Here is a tiny trained network, its code and every weight. The questions are about switching its units off for an input and a target symbol, where a switched-off unit gives its printed mean instead of its output.

import numpy as np


def w(rows, s, z=0):
    codes = np.array(rows[::2]) - 128.0
    scale = np.full(codes.shape[1], s)
    scale[-1] = z or s
    return codes * scale


def norm(h):
    return h / np.sqrt((h * h).mean(-1, keepdims=True) + 1e-5)


def softmax(a):
    e = np.exp(a - a.max(-1, keepdims=True))
    return e / e.sum(-1, keepdims=True)


def log_softmax(a):
    a = a - a.max(-1, keepdims=True)
    return a - np.log(np.exp(a).sum(-1, keepdims=True))


def net(x, mask):
    ids = ['ΓΞΩαζτφψ'.index(c) for c in x.split()]
    T = len(ids)
    res = E[ids] + P[:T]
    u = 0
    for l in range(3):
        r = norm(res)
        for j in range(2):
            rows = slice(2 * j, 2 * j + 2)
            q, k, v = (r @ M[l][rows].T for M in (Q, K, V))
            z = softmax(np.where(np.tri(T) > 0, q @ k.T / 2**0.5, -1e9)) @ v
            o = O[l][rows]
            res = res + np.where(mask[u + j], z, o[:, -1]) @ o[:, :-1]
        u += 2
    return log_softmax(norm(res)[-1] @ U[:, :-1].T + U[:, -1])


Q, K, V, O = {}, {}, {}, {}
E = w([
[15,132,122,201,108],'Γ',
[196,208,119,30,124],'Ξ',
[214,192,81,71,128],'Ω',
[51,159,202,35,81],'α',
[186,236,205,102,83],'ζ',
[90,182,139,179,152],'τ',
[2,112,234,208,39],'φ',
[138,127,51,83,161],'ψ',
],0.0036)
P = w([
[167,112,109,178,111],'0',
[147,142,161,149,154],'1',
[2,245,74,157,96],'2',
[157,19,172,51,193],'3',
[143,137,128,167,149],'4',
[81,203,118,133,31],'5',
[169,21,87,16,229],'6',
[104,103,124,159,156],'7',
],0.007)
Q[0] = w([
[176,101,152,120,197],'L0H0',
[147,178,133,1,94],'L0H0',
[48,126,148,77,185],'L0H1',
[106,54,173,56,136],'L0H1',
],0.006)
K[0] = w([
[204,70,126,87,217],'L0H0',
[124,156,116,1,60],'L0H0',
[96,103,57,88,100],'L0H1',
[84,80,214,89,201],'L0H1',
],0.0059)
V[0] = w([
[156,10,143,246,123],'L0H0',
[204,67,171,43,76],'L0H0',
[73,217,18,136,152],'L0H1',
[188,172,34,240,253],'L0H1',
],0.0038)
O[0] = w([
[172,111,95,3,159,66],'L0H0',
[52,93,90,110,171,32],'L0H0',
[42,205,111,115,73,161],'L0H1',
[50,110,195,97,140,250],'L0H1',
],0.0052,0.0013)
Q[1] = w([
[134,248,209,200,149],'L1H0',
[156,225,160,144,115],'L1H0',
[196,139,207,53,165],'L1H1',
[195,3,58,38,59],'L1H1',
],0.0046)
K[1] = w([
[171,74,16,93,148],'L1H0',
[37,23,71,141,57],'L1H0',
[22,165,142,197,23],'L1H1',
[72,128,186,253,227],'L1H1',
],0.0041)
V[1] = w([
[117,253,131,170,109],'L1H0',
[103,205,67,175,41],'L1H0',
[136,146,160,151,241],'L1H1',
[114,149,211,180,31],'L1H1',
],0.0042)
O[1] = w([
[132,202,168,139,156,245],'L1H0',
[109,165,96,166,80,90],'L1H0',
[220,76,255,115,211,128],'L1H1',
[34,70,61,173,209,233],'L1H1',
],0.0051,0.0012)
Q[2] = w([
[145,104,91,68,126],'L2H0',
[92,36,3,96,66],'L2H0',
[217,75,96,135,43],'L2H1',
[130,159,30,76,104],'L2H1',
],0.0065)
K[2] = w([
[97,82,216,110,208],'L2H0',
[99,208,207,205,238],'L2H0',
[72,89,168,56,170],'L2H1',
[3,183,113,106,132],'L2H1',
],0.0058)
V[2] = w([
[184,65,83,76,66],'L2H0',
[181,248,174,67,80],'L2H0',
[128,43,253,53,155],'L2H1',
[58,126,90,52,127],'L2H1',
],0.0045)
O[2] = w([
[92,4,62,128,105,53],'L2H0',
[188,166,129,36,86,246],'L2H0',
[111,103,84,72,201,121],'L2H1',
[1,122,154,61,123,104],'L2H1',
],0.0054,0.0014)
U = w([
[27,211,86,176,95,239],'Γ',
[150,224,165,123,95,205],'Ξ',
[152,156,131,63,86,90],'Ω',
[220,74,73,177,114,92],'α',
[205,160,148,176,192,5],'ζ',
[81,158,174,113,255,89],'τ',
[95,50,89,182,180,158],'φ',
[106,63,116,28,154,141],'ψ',
],0.0084,0.0014)

Each question gives the input, a string of symbols that net reads in full, and the target symbol t.
The units are the heads (2 rows each of Q, K, V and O). Each row of codes is followed by its name. A weight is (code - 128) times the scale printed after its matrix; where a second scale follows, it is the last column's (O and U).
mask holds one flag per head, layer by layer. A switched-off head (its flag False) gives its mean, the last column of its rows in O, instead of its output. The means were averaged over made-up inputs and are rounded, as every weight is.
A unit's drop is (log p(t) with every unit on - log p(t) with that unit switched off) / (log p(t) with every unit on - log p(t) with every unit switched off).
The circuit of an input: a set's keep is (log p(t) with only the set's units on - log p(t) with every unit switched off) / (log p(t) with every unit on - log p(t) with every unit switched off). Starting from all 6 units, units are removed one at a time, each time the one whose removal leaves the highest keep (on an exact tie, the one counted first), for as long as the keep stays at least 0.8.
circuit, biggest first: the units of the circuit, biggest drop first
most important unit: the unit with the biggest drop
heads that matter: for each layer, one digit per head in row order, 1 if its drop is at least 0.15 and else 0, layers parted by /
input φ α Ξ Ω α, target φ: most important unit : L2H0
input τ Ξ ζ Ω Ξ Ξ Γ Γ, target τ: circuit, biggest first : [L0H1, L2H1, L1H1, L0H0]
input Ω ζ φ ψ Ω, target Ω: heads that matter : 11 / 01 / 10
input ψ φ ψ α τ τ ζ τ, target ψ: heads that matter : 11 / 11 / 10
input ψ α Ω Γ α Ξ τ Ξ, target ψ: heads that matter : 10 / 11 / 11
input Ξ τ α Ξ τ Ξ α φ, target Ξ: circuit, biggest first : [L2H0, L0H0, L1H1]
input τ Ξ Ξ τ τ, target τ: heads that matter : 11 / 11 / 01
input Ω Γ α τ φ, target Ω: heads that matter : 11 / 01 / 10
input φ φ ψ Ω τ ζ Ξ Ξ, target φ: heads that matter : 11 / 01 / 10
input ζ φ Ξ Γ φ, target ζ: heads that matter : 11 / 00 / 01
input Γ Ξ α Γ ζ ψ ζ Ω, target Γ: circuit, biggest first : [L0H1, L2H1]
input α τ Ω τ Γ Γ ζ α, target α: heads that matter : 11 / 01 / 11
input Γ ψ α φ τ, target Γ: heads that matter : 11 / 01 / 00
input τ Ξ ζ ψ Γ, target τ: circuit, biggest first : [L0H1, L0H0, L2H1, L1H0]
input Ω Ξ Ω ζ τ ζ α ψ, target Ω: circuit, biggest first : [L1H1, L0H0, L2H0, L0H1]
input ψ φ Γ τ Ξ Γ Γ ζ, target ψ: circuit, biggest first : [L0H0, L1H0, L1H1, L2H0]
input Γ φ Ω ψ φ τ Γ Ξ, target Γ: most important unit : L0H0
input α τ ψ τ τ τ Ξ Ξ, target α: heads that matter : 11 / 11 / 11
input τ Ω τ τ ψ, target τ: circuit, biggest first : [L0H1, L1H1]
input Ξ τ Γ ψ Γ, target Ξ: circuit, biggest first : [L0H0, L1H1]
input Γ τ Ω Ξ Ω Γ τ Ω, target Γ: most important unit : L0H1
input τ α α φ ψ Ω ζ φ, target τ: circuit, biggest first : [L0H1, L2H1, L0H0, L2H0]
input Ξ τ τ ζ φ, target Ξ: circuit, biggest first : [L0H0, L2H0, L1H0]
input φ φ Ξ Γ τ, target φ: heads that matter : 11 / 10 / 10
input ζ Γ ψ ζ Ξ φ ζ Ξ, target ζ: circuit, biggest first : [L2H1, L0H1, L1H1, L0H0]
input Γ ψ φ ζ ζ, target Γ: circuit, biggest first : [L0H0, L1H1, L0H1]
